Below is a small trained network, with its code and all its weights. Each question gives an input and a class and asks what happens when units are switched off, that is, made to give their printed mean instead of their output.

import numpy as np


def w(rows, s, z=0):
    codes = np.array(rows[::2]) - 128.0
    scale = np.full(codes.shape[1], s)
    scale[-1] = z or s
    return codes * scale


def f(y):
    return y / 2 * (1 + np.tanh(0.7978845608 * (y + 0.044715 * y**3)))


def log_softmax(a):
    a = a - a.max(-1, keepdims=True)
    return a - np.log(np.exp(a).sum(-1, keepdims=True))


def net(x, mask):
    res = np.array(x, float).reshape(1, 4) / 4 @ E
    y = f(res @ A[0][:, :-1].T + A[0][:, -1])
    res = res + np.where(mask, y, B[0][:, -1]) @ B[0][:, :-1]
    return log_softmax(res[-1] @ U[:, :-1].T + U[:, -1])


A, B = {}, {}
E = w([
[244,68,79,126],'x0',
[160,122,225,53],'x1',
[110,183,32,35],'x2',
[129,128,128,128],'x3',
],0.011)
A[0] = w([
[146,187,89,82,216],'N0',
[11,130,150,167,41],'N1',
[134,67,153,250,196],'N2',
[109,134,81,177,90],'N3',
[149,135,200,54,159],'N4',
[104,158,82,50,189],'N5',
[149,129,193,203,137],'N6',
[145,107,203,35,131],'N7',
[143,140,185,74,78],'N8',
[91,133,56,235,89],'N9',
[41,187,143,157,19],'N10',
[204,93,96,134,48],'N11',
[114,78,198,212,159],'N12',
[228,32,72,118,83],'N13',
[109,156,63,80,183],'N14',
[60,109,60,196,164],'N15',
[63,201,179,129,6],'N16',
[115,95,173,198,135],'N17',
],0.012,0.0015)
B[0] = w([
[165,239,166,109,207],'N0',
[114,65,177,72,233],'N1',
[169,184,125,104,249],'N2',
[128,81,79,203,178],'N3',
[154,83,37,239,207],'N4',
[191,245,132,95,231],'N5',
[194,224,155,145,210],'N6',
[121,57,21,239,216],'N7',
[155,99,73,147,180],'N8',
[118,65,32,172,234],'N9',
[67,94,157,76,228],'N10',
[23,75,211,2,198],'N11',
[203,180,142,93,236],'N12',
[31,95,160,52,254],'N13',
[161,198,120,132,222],'N14',
[155,120,98,190,225],'N15',
[68,49,200,108,225],'N16',
[186,179,191,167,204],'N17',
],0.0078,0.01)
U = w([
[203,245,137,109,254],'0',
[154,65,25,192,93],'1',
[75,81,177,48,14],'2',
],0.012,0.00069)

Each question gives the input, the list of numbers given to net, and the class t.
The units are the neurons (one row each of A and B). Each row of codes is followed by its name. A weight is (code - 128) times the scale printed after its matrix; where a second scale follows, it is the last column's (A, B and U).
mask holds one flag per neuron, in row order. A switched-off neuron (its flag False) gives its mean, the last column of its row in B, instead of its output. The means were averaged over made-up inputs and are rounded, as every weight is.
A unit's drop is (log p(t) with every unit on - log p(t) with that unit switched off) / (log p(t) with every unit on - log p(t) with every unit switched off).
The circuit of an input: a set's keep is (log p(t) with only the set's units on - log p(t) with every unit switched off) / (log p(t) with every unit on - log p(t) with every unit switched off). Starting from the 12 units with the biggest drops (on a tie, the unit counted first), units are removed one at a time, each time the one whose removal leaves the highest keep (on an exact tie, the one counted first), for as long as the keep stays at least 0.8.
units of the circuit, in order: the units of the circuit, biggest drop first
unit that matters most: the unit with the biggest drop
top k neurons: the k neurons with the biggest drops, biggest first
drop of u: that unit's drop, to one decimal
input [-8,-5,-8,8], class 0: top 2 neurons -> [N6; N12]
input [6,-3,-4,7], class 2: units of the circuit, in order -> [N11]
input [8,-7,-2,3], class 2: top 2 neurons -> [N11; N13]
input [2,-1,-1,0], class 2: top 3 neurons -> [N5; N7; N4]
input [5,7,-1,5], class 1: top 2 neurons -> [N7; N4]
input [6,-7,8,-5], class 0: top 3 neurons -> [N0; N5; N14]
input [-3,6,-7,7], class 0: top 2 neurons -> [N6; N12]
input [-6,-5,5,7], class 2: top 3 neurons -> [N10; N1; N16]
input [-7,-7,-8,-2], class 0: top 3 neurons -> [N12; N6; N2]
input [5,-8,8,-5], class 0: top 4 neurons -> [N0; N5; N14; N7]
input [6,3,4,-4], class 2: top 2 neurons -> [N13; N11]
input [-6,7,1,4], class 1: drop of N7 -> 0.3
input [5,5,3,-4], class 1: drop of N16 -> 0.3
input [-1,1,0,3], class 1: drop of N8 -> -0.1
input [6,-7,-8,-5], class 0: unit that matters most -> N2
